X =
[[123 141 129 125]
 [133 132 123 104]]
Indices start at 0.
The entry directly below the largest entry -> 132
The top entry of the column that holds the smallest entry: 125
Give the entry in row 0 and column 1.
A: 141

[126 134 127 142 126 124  98 127 141 129 123]
Give the entry just left of the smallest entry.
124
The entry just right of the smallest entry is 127
The entry just right of 134: 127
The entry just right of 124 -> 98

[[128 121 128 128 124 137 136 143 120 143 129 123 141 123 125 130]
 [119 128 131 135 128 129 129 130 139 136 128 137 131 134 129 118]
 [110 140 123 130 126 136 137 125 134 139 114 137 114 120 126 118]
 [132 131 132 115 114 135 137 137 128 138 150 132 118 125 137 134]
 [114 132 127 145 134 127 128 126 132 134 109 132 134 128 126 114]
 [127 132 133 114 131 132 137 127 137 136 125 140 109 140 137 127]
 [120 132 111 139 117 129 130 138 117 136 126 126 128 111 120 126]
 [135 140 151 112 129 126 127 107 143 112 144 133 108 136 150 129]
 [129 122 138 127 135 139 142 138 112 143 109 117 143 125 132 130]
 [115 129 124 125 134 142 139 131 128 142 103 130 127 122 117 123]
 [120 143 122 117 109 138 132 121 136 126 149 132 107 106 124 129]
 [130 113 122 133 131 130 122 134 125 127 126 119 151 126 110 131]
 [136 119 124 133 122 128 132 147 109 138 134 119 144 124 129 135]
 [134 134 126 125 133 119 114 106 129  99 128 121 119 122 123 134]
 [153 108 150 119 148 120 121 125 125 115 127 118 149 155 137 139]]
Rows and columns are numbered from 0.
Give the top entry of the column that holds the largest entry.
Answer: 123
Give the entry just left of the largest entry.
Answer: 149
The entry in row 0 and column 0: 128
The entry in row 0 and column 2 -> 128
Give the entry directly below the smallest entry.
Answer: 115
Give the entry at row 1, column 0.
Answer: 119
The entry at row 2, column 2: 123
Give the entry in the bottom-right corner.
Answer: 139
Give the entry in row 2 and column 0.
Answer: 110
The bottom-left entry: 153
Give the largest entry.
Answer: 155
Give the entry in the top-right corner.
Answer: 130
Give the top entry of the column that holds the smallest entry.
Answer: 143
The entry just left of 141 is 123
The entry at row 1, column 1 -> 128
The entry just right of the largest entry: 137
The entry at row 0, column 1 -> 121
The entry directly above the largest entry -> 122
The entry just left of the smallest entry: 129
Give the entry just right of 99.
Answer: 128
The entry in row 1 and column 2 -> 131

Read these off the grid that follows.
1) Report the entry directly below 123.
2) Report the entry just left of 113.
3) Report the last entry, reading row by row.
4) Report the second-last entry, reading row by row.
5) Report the bottom-left entry.
6) Report the top entry of the column that holds the smallest entry.
7) Report the 3rd entry in reading order.
8) Report the 3rd entry on the diagonal from the top-right corner.
105,138,117,126,126,125,135,123,118,131,116
121,122,124,115,126,117,128,127,132,117,125
119,124,124,139,129,117,133,124,113,135,137
121,129,116,135,126,122,144,129,136,116,118
119,133,131,129,114,125,148,118,138,125,122
146,112,130,128,127,153,127,134,138,125,130
1) 127
2) 124
3) 130
4) 125
5) 146
6) 105
7) 117
8) 113
